Each row is followed by its class.
[ 11   1  15  10  -6 -10 -18   4  30  14  -2   9   0   6 -11 -31  33  15
 -40  -1   6  22  24  -4  30  -3   6  45  23  -8  -9 -22 -40  -1  -6 -19
 -38  35 -14   2 -13  30   2  28  -2 -32  -9  44   4  19 -63  59  15  15
 -17 -18   7]  Z282
[  0   1   5  -1 -14 -10  -3  -2  -2   5   7  12  -7   6   1 -39  -8  18
 -16  -1  -3   0  -9   1   4 -29  13   1  17 -63  -2  -5  19  -1   0  -4
 -20   3 -17  10   3 -12  44  18  18 -19 -10  27  12 -17   9  -7  15   7
  17   8  17]  Z282
[ -7  -1  -6 -14   5   1   9  -1  -5 -24  26   4   1  -4 -12  -7 -11   2
  -7  -2   0   7  -4  -5   0   1   2  -2  -1  28   4   0  10   3   2  -3
 -11  -3  -3  -6   1 -15  17  -2 -12   9   2  12  -3 -12   8 -16  19  -2
  -2  -2  -1]  Z152
[ -7   2   0  -9 -20  -1   4 -13 -25  -6  -3  16  -4   8   2  -9 -36  -1
   2   7  -3 -14  -8  -4  -3 -15  11  13 -17  23  -2   4   4   2  -3   6
  16  -1   8  -7   9   5  51   2   1  12  31 -25   7  14  32 -29   9   4
  19   1 -15]  Z122
[ -1   8   5  -4 -28  -3   7   0   0  -9   3  14 -10   6  -3  -4 -25   5
  -1  -3   4 -12  -8  -3  -5 -25  10   3  13  -6 -13   8   0   3   1  -7
   9   1  -8  -4   4  -6  73  35  18  -9  16  -7  -1  -5   7  -7  18   6
  21  12   7]  Z122
[  0   0  -7  -4 -10   0   5 -20   2  -9   7  22   3  11  -9  -5 -16  10
   4   8   9   0   0  -6   3  -5   4  21   6  30  -3   1  -7   2  -9  -4
   7   1  -3  -5   5   9  41  -2  -4  -4  10  -8  -3   4  36  13  23   5
  -2   3 -11]  Z122
[ -2   3  -8 -13   4   2  -1 -33 -55   3 -28   3  14   2 -20 -33 -37   1
  10   8  -1   8   0   1   7  23   6  14 -68 -32   6  -8   8 -16  -5  13
  27 -28  20 -13  11  13  -9   3  -4  26 -20  -8  16   0  68 -47   3   1
   3 -21 -10]  Z152
[  4   5 -26  20  15  11   4   5   9 -28  35  23  15  13 -22 -24   7  12
 -15   5  -9   8  -6   5  -6  17 -14 -35  36  84  45  12  49  13   0  31
 -24  -9 -13  13   6 -18  27 -19   1   3 -37  38  14  -3  90  17  42  -6
  -6  12 -13]  Z122
[ -3  -3  -6  -5 -18   3  11  -6   2  -2  -2  11   2   6  -7  -1 -23  -2
  10  -3  14  -3  -7  -4 -15 -11   4  18   5 -37  -4   8   5  -2  -4  -3
  19 -11  -1   2  10  -5  32   3   7   1  -1 -18  -3 -17  61  -9  11   7
  10  12   5]  Z231
[ -1   0  11   4 -19   1  -2  -5  26   4  -3  11  18   7 -11 -14 -12   6
  -5  -3  22  16  -2   0 -10 -10   1  11  15 -91  -1   5  -1   1  -2  -3
   9   5 -16   2   8   2  18  13  13 -17 -29  12   1 -26  60   8   8  11
   7  10  21]  Z231
[  5   4 -11   2 -15  -2  -5 -19 -17   2  -3  20   1   2 -10 -51 -14   8
 -15  -2  -4  10   3   3  -2  -6   3   8   6 -32  11   3  26  -2   3  19
  -8   5  -4  11   4  -5  35  10  15  11 -26  28  23 -14  83 -23  21   3
   5   5   1]  Z282
[ -6   9  10   5 -56  -6  14  -3 -16  20   5  13 -20  27  29  -3 -39   1
  10  -3   3 -49  -5   2 -16 -51  15   9  25 -51 -24  20  15   3   1   7
  21  -2   0  14  18  -5  88   6  34  -2  35 -47   1  14  58 -28  -7   4
  28  39   5]  Z662
[ -1  -2   3   4  12   1  -1   7  -9   6   5 -13  -4  -1   4  19   3  -7
   9   2  -5  -9  -3   0   5   6  -1 -10 -17  52  -3 -12  -7   2   0  -5
  -4   6  15 -36   0  10 -26 -10 -15   6  21 -21  -3  28 -56  16 -16  -8
  -4 -13  -6]  Z962
[  1  -2 -16 -10  -2   5  19  -5 -13 -36   9   9  -1  16  -4  24 -20 -15
   5   2   4 -17 -10  -6  -5   3  -4  19  12  94   9  20  -6   9   3  17
  19  -9  21  -5  -2   4  24 -17   3  22  31 -25  -4  22  68  -9  17  -2
  -4   0 -31]  Z122
